Here is a tiny trained network, its code and every weight. The questions are about switching its units off for an input and a target symbol, where a switched-off unit gives its printed mean instead of its output.

import numpy as np


def w(rows, s, z=0):
    codes = np.array(rows[::2]) - 128.0
    scale = np.full(codes.shape[1], s)
    scale[-1] = z or s
    return codes * scale


def norm(h):
    return h / np.sqrt((h * h).mean(-1, keepdims=True) + 1e-5)


def f(y):
    return np.maximum(y, 0)


def softmax(a):
    e = np.exp(a - a.max(-1, keepdims=True))
    return e / e.sum(-1, keepdims=True)


def log_softmax(a):
    a = a - a.max(-1, keepdims=True)
    return a - np.log(np.exp(a).sum(-1, keepdims=True))


def net(x, mask):
    ids = ['αεμξπφ'.index(c) for c in x.split()]
    T = len(ids)
    res = E[ids] + P[:T]
    r = norm(res)
    for j in range(2):
        rows = slice(3 * j, 3 * j + 3)
        q, k, v = (r @ M[0][rows].T for M in (Q, K, V))
        z = softmax(np.where(np.tri(T) > 0, q @ k.T / 3**0.5, -1e9)) @ v
        o = O[0][rows]
        res = res + np.where(mask[j], z, o[:, -1]) @ o[:, :-1]
    y = f(norm(res) @ A[0][:, :-1].T + A[0][:, -1])
    res = res + np.where(mask[2:14], y, B[0][:, -1]) @ B[0][:, :-1]
    return log_softmax(norm(res)[-1] @ U[:, :-1].T + U[:, -1])


Q, K, V, O, A, B = {}, {}, {}, {}, {}, {}
E = w([
[162,3,116,92,108],'α',
[119,83,135,147,66],'ε',
[79,103,102,149,52],'μ',
[115,121,146,52,89],'ξ',
[161,136,102,57,165],'π',
[66,91,128,127,208],'φ',
],0.024)
P = w([
[132,132,140,254,183],'0',
[182,75,188,195,16],'1',
[147,65,89,143,104],'2',
[37,204,89,142,116],'3',
[200,97,53,28,149],'4',
[155,122,16,100,44],'5',
],0.0072)
Q[0] = w([
[135,154,113,171,199],'head 1',
[67,58,129,21,67],'head 1',
[1,64,240,175,138],'head 1',
[112,175,158,216,167],'head 2',
[58,60,93,34,102],'head 2',
[98,33,86,139,50],'head 2',
],0.0068)
K[0] = w([
[64,74,183,151,69],'head 1',
[198,76,90,141,189],'head 1',
[73,1,158,122,190],'head 1',
[172,116,117,133,103],'head 2',
[122,131,175,121,212],'head 2',
[145,186,147,47,162],'head 2',
],0.0087)
V[0] = w([
[167,179,54,120,197],'head 1',
[145,156,70,72,107],'head 1',
[99,158,159,135,211],'head 1',
[130,86,141,246,125],'head 2',
[199,110,162,154,71],'head 2',
[164,169,160,56,6],'head 2',
],0.011)
O[0] = w([
[171,102,160,111,226,119],'head 1',
[203,229,86,156,164,125],'head 1',
[70,26,230,161,229,125],'head 1',
[212,18,148,190,7,97],'head 2',
[222,233,213,172,101,43],'head 2',
[113,255,96,28,78,2],'head 2',
],0.0075,0.0057)
A[0] = w([
[192,168,153,116,99,128],'neuron 1',
[69,62,109,170,162,152],'neuron 2',
[98,130,154,107,112,1],'neuron 3',
[66,97,181,171,158,200],'neuron 4',
[175,86,160,154,141,115],'neuron 5',
[166,98,100,120,125,81],'neuron 6',
[154,94,121,75,124,146],'neuron 7',
[160,154,135,91,180,106],'neuron 8',
[150,152,151,27,148,108],'neuron 9',
[150,98,88,131,139,35],'neuron 10',
[112,79,160,159,129,149],'neuron 11',
[5,95,110,166,112,225],'neuron 12',
],0.016,0.0058)
B[0] = w([
[185,91,111,173,85,149],'neuron 1',
[162,108,110,6,141,247],'neuron 2',
[135,58,155,99,203,128],'neuron 3',
[126,57,121,22,164,213],'neuron 4',
[173,133,255,34,158,166],'neuron 5',
[198,223,134,35,150,149],'neuron 6',
[157,175,124,162,158,170],'neuron 7',
[103,32,64,166,154,158],'neuron 8',
[104,159,92,155,166,170],'neuron 9',
[199,134,140,99,169,144],'neuron 10',
[136,107,153,77,227,194],'neuron 11',
[125,59,29,32,227,248],'neuron 12',
],0.0096,0.014)
U = w([
[201,106,187,63,104,59],'α',
[170,91,105,137,51,134],'ε',
[128,36,2,171,46,87],'μ',
[127,198,92,24,41,94],'ξ',
[113,160,34,130,186,2],'π',
[49,9,150,117,171,225],'φ',
],0.0072,0.0043)

Each question gives the input, a string of symbols that net reads in full, and the target symbol t.
The units are the heads (3 rows each of Q, K, V and O) and the neurons (one row each of A and B). Each row of codes is followed by its name. A weight is (code - 128) times the scale printed after its matrix; where a second scale follows, it is the last column's (O, A, B and U).
mask holds one flag per unit, heads first, then neurons. A switched-off unit (its flag False) gives its mean, the last column of its rows in O or B, instead of its output. The means were averaged over made-up inputs and are rounded, as every weight is.
A unit's drop is (log p(t) with every unit on - log p(t) with that unit switched off) / (log p(t) with every unit on - log p(t) with every unit switched off).
The circuit of an input: a set's keep is (log p(t) with only the set's units on - log p(t) with every unit switched off) / (log p(t) with every unit on - log p(t) with every unit switched off). Starting from the 12 units with the biggest drops (on a tie, the unit counted first), units are removed one at a time, each time the one whose removal leaves the highest keep (on an exact tie, the one counted first), for as long as the keep stays at least 0.8.
units of the circuit, in order: the units of the circuit, biggest drop first
which heads matter: for each layer, one digit per head in row order, 1 if its drop is at least 0.15 and else 0, layers parted by /
drop of u: that unit's drop, to one decimal
input ξ α α, target ξ: which heads matter -> 11
input ξ ε π μ, target π: units of the circuit, in order -> [head 2; head 1; neuron 2]
input α ξ α ξ, target ξ: which heads matter -> 11
input π ε π, target π: which heads matter -> 01
input ξ ε π α ξ, target π: which heads matter -> 10
input ξ μ ε, target ξ: units of the circuit, in order -> [head 2; head 1]
input μ ξ ε, target ξ: which heads matter -> 01
input ε α α, target ε: which heads matter -> 11
input μ ξ α, target ξ: units of the circuit, in order -> [head 2; head 1]
input ξ π α, target π: units of the circuit, in order -> [head 2; neuron 9; neuron 2; neuron 4]
input φ π μ α π ε, target π: units of the circuit, in order -> [head 2; head 1; neuron 2; neuron 4]
input ε ε ε, target ε: which heads matter -> 01
input ε ξ ξ, target ξ: which heads matter -> 01
input ξ μ ε π ε, target π: which heads matter -> 11
input ξ ξ μ, target ξ: drop of neuron 8 -> 0.0
input ε ε α, target ε: drop of neuron 12 -> 0.2
input ξ α α ξ π, target π: drop of neuron 9 -> 0.2
